1	-1	-3	-4	-8	2	4	0
-4	5	-6	-8	-5	-5	0	14
-5	7	-8	-10	-7	-7	1	18
48	7	8	-35	17	0	-17	15
57	2	17	-25	15	9	-13	-3
14	-17	7	9	-13	20	13	-36
52	1	11	-30	15	6	-15	3
48	11	9	-35	17	-3	-18	20
3	-2	-19	1	-22	-9	16	25
11	-13	-3	7	-17	10	15	-14
57	-8	14	-26	15	14	-11	-14
33	15	7	-42	28	29	-13	-6
->
0	14	18	15	-3	-36	3	20	25	-14	-14	-6
4	0	1	-17	-13	13	-15	-18	16	15	-11	-13
2	-5	-7	0	9	20	6	-3	-9	10	14	29
-8	-5	-7	17	15	-13	15	17	-22	-17	15	28
-4	-8	-10	-35	-25	9	-30	-35	1	7	-26	-42
-3	-6	-8	8	17	7	11	9	-19	-3	14	7
-1	5	7	7	2	-17	1	11	-2	-13	-8	15
1	-4	-5	48	57	14	52	48	3	11	57	33

5	21	-3
-34	-22	11
-24	22	-21
-30	-24	-22
47	-2	-18
17	-27	29
-8	-2	-11
-20	44	13
51	2	11
-3	-39	-50
32	-29	32
46	-14	-4
->
-3	11	-21	-22	-18	29	-11	13	11	-50	32	-4
21	-22	22	-24	-2	-27	-2	44	2	-39	-29	-14
5	-34	-24	-30	47	17	-8	-20	51	-3	32	46

19	6	7	-27	-3	6	12	-18	2	-8	4	-16	5	-6	23	7
-40	-6	6	-13	-38	-12	-5	13	-12	34	17	1	-5	12	25	8
29	-11	5	-5	10	12	3	11	5	-23	2	15	5	-22	-16	-12
-27	2	10	26	-15	1	21	9	-5	20	-10	1	-9	45	-28	-12
->
7	8	-12	-12
23	25	-16	-28
-6	12	-22	45
5	-5	5	-9
-16	1	15	1
4	17	2	-10
-8	34	-23	20
2	-12	5	-5
-18	13	11	9
12	-5	3	21
6	-12	12	1
-3	-38	10	-15
-27	-13	-5	26
7	6	5	10
6	-6	-11	2
19	-40	29	-27

16	-10	26	-23	12	-7	13
-20	40	-1	27	18	36	31
-13	-36	6	-31	-3	21	51
->
13	31	51
-7	36	21
12	18	-3
-23	27	-31
26	-1	6
-10	40	-36
16	-20	-13

-36	27
27	-43
23	-40
32	11
-19	-25
-35	-16
-4	21
29	10
-4	-14
29	-8
2	-16
-39	-9
->
27	-43	-40	11	-25	-16	21	10	-14	-8	-16	-9
-36	27	23	32	-19	-35	-4	29	-4	29	2	-39

-11	-9	-21	1	-9
-4	21	4	2	-5
-8	-8	16	-6	-9
-10	-12	13	-6	-5
-7	-10	-7	25	-9
-5	-1	-14	-6	-12
14	31	11	14	-1
-12	-18	-2	-55	11
->
-9	-5	-9	-5	-9	-12	-1	11
1	2	-6	-6	25	-6	14	-55
-21	4	16	13	-7	-14	11	-2
-9	21	-8	-12	-10	-1	31	-18
-11	-4	-8	-10	-7	-5	14	-12
---
6	-40	45	-3	4
0	37	37	-5	-1
16	-3	-48	20	-28
-6	-40	-38	21	-9
->
6	-40
0	37

2	21	-15	-11
20	-18	-22	16
-18	-2	-20	23
-20	56	-1	-8
33	0	-24	30
->
2	21
20	-18

-4	0	48	40
4	40	37	40
3	31	45	40
->
-4	0
4	40

55	40	-15	-16
-29	36	10	-51
->
55	40
-29	36

-8	-17	-26
-3	-41	26
->
-8	-17
-3	-41

-19	11	-3	-19	13
-16	4	0	-35	25
8	43	-38	28	-18
37	-24	-14	-14	-27
->
-19	11
-16	4

34	48
-14	17
31	1
54	14
->
34	48
-14	17
---
6	-9	7	4	2	-10	-12	-8	-9	4	-7	5	9	2	5	-14
5	3	28	10	-8	13	19	13	7	14	-3	3	2	0	-1	-13
13	-28	4	7	1	-26	15	-44	29	-8	-12	3	26	4	32	-36
->
-14	6	-9	7	4	2	-10	-12	-8	-9	4	-7	5	9	2	5
-13	5	3	28	10	-8	13	19	13	7	14	-3	3	2	0	-1
-36	13	-28	4	7	1	-26	15	-44	29	-8	-12	3	26	4	32

12	0	4	12	26	35
-40	-3	-28	-8	6	29
-3	-23	7	13	-40	14
-19	9	-15	4	28	42
14	0	3	7	37	47
-23	5	-16	1	27	44
-3	-12	-3	12	-55	17
-31	23	11	43	3	-22
-15	27	22	9	21	-49
-24	17	12	24	16	-19
->
35	12	0	4	12	26
29	-40	-3	-28	-8	6
14	-3	-23	7	13	-40
42	-19	9	-15	4	28
47	14	0	3	7	37
44	-23	5	-16	1	27
17	-3	-12	-3	12	-55
-22	-31	23	11	43	3
-49	-15	27	22	9	21
-19	-24	17	12	24	16

-10	14	-44	-8	-3	-7
-33	-20	13	29	-15	38
-27	-6	-35	12	-7	14
16	-20	0	-8	14	-17
-32	-14	-23	27	-10	24
13	47	7	-9	4	-26
22	-29	3	-20	7	-4
23	-30	3	-30	12	-11
23	-30	6	-26	11	-8
13	9	14	5	11	-21
-21	-16	32	27	-13	38
->
-7	-10	14	-44	-8	-3
38	-33	-20	13	29	-15
14	-27	-6	-35	12	-7
-17	16	-20	0	-8	14
24	-32	-14	-23	27	-10
-26	13	47	7	-9	4
-4	22	-29	3	-20	7
-11	23	-30	3	-30	12
-8	23	-30	6	-26	11
-21	13	9	14	5	11
38	-21	-16	32	27	-13

14	-28	27	8
24	2	28	-43
19	9	-13	-57
-25	-9	-39	-12
-15	-44	9	-24
-17	-42	-47	-16
23	31	6	-12
27	44	6	-23
21	-28	37	39
->
8	14	-28	27
-43	24	2	28
-57	19	9	-13
-12	-25	-9	-39
-24	-15	-44	9
-16	-17	-42	-47
-12	23	31	6
-23	27	44	6
39	21	-28	37

-13	-10	6	16	-12	-9	24	-3	-9	-38	9	-5
-25	13	22	-12	7	-1	-39	-2	3	20	-26	-5
16	13	29	0	10	1	-7	-9	13	-1	5	2
-43	9	-10	-13	-5	3	-21	0	-13	16	-52	8
20	-8	5	21	-10	-5	3	-3	2	-5	-34	2
->
-5	-13	-10	6	16	-12	-9	24	-3	-9	-38	9
-5	-25	13	22	-12	7	-1	-39	-2	3	20	-26
2	16	13	29	0	10	1	-7	-9	13	-1	5
8	-43	9	-10	-13	-5	3	-21	0	-13	16	-52
2	20	-8	5	21	-10	-5	3	-3	2	-5	-34

29	-18
-3	6
-8	14
44	-21
-8	12
-25	3
-21	8
-17	-1
-14	-5
33	-10
2	0
15	-15
->
-18	29
6	-3
14	-8
-21	44
12	-8
3	-25
8	-21
-1	-17
-5	-14
-10	33
0	2
-15	15

-5	-34	-14	-32
23	-17	-16	0
-20	0	-47	14
13	0	0	-14
-8	0	18	1
4	9	-7	-39
-28	12	30	-38
-24	37	-20	-2
->
-32	-5	-34	-14
0	23	-17	-16
14	-20	0	-47
-14	13	0	0
1	-8	0	18
-39	4	9	-7
-38	-28	12	30
-2	-24	37	-20
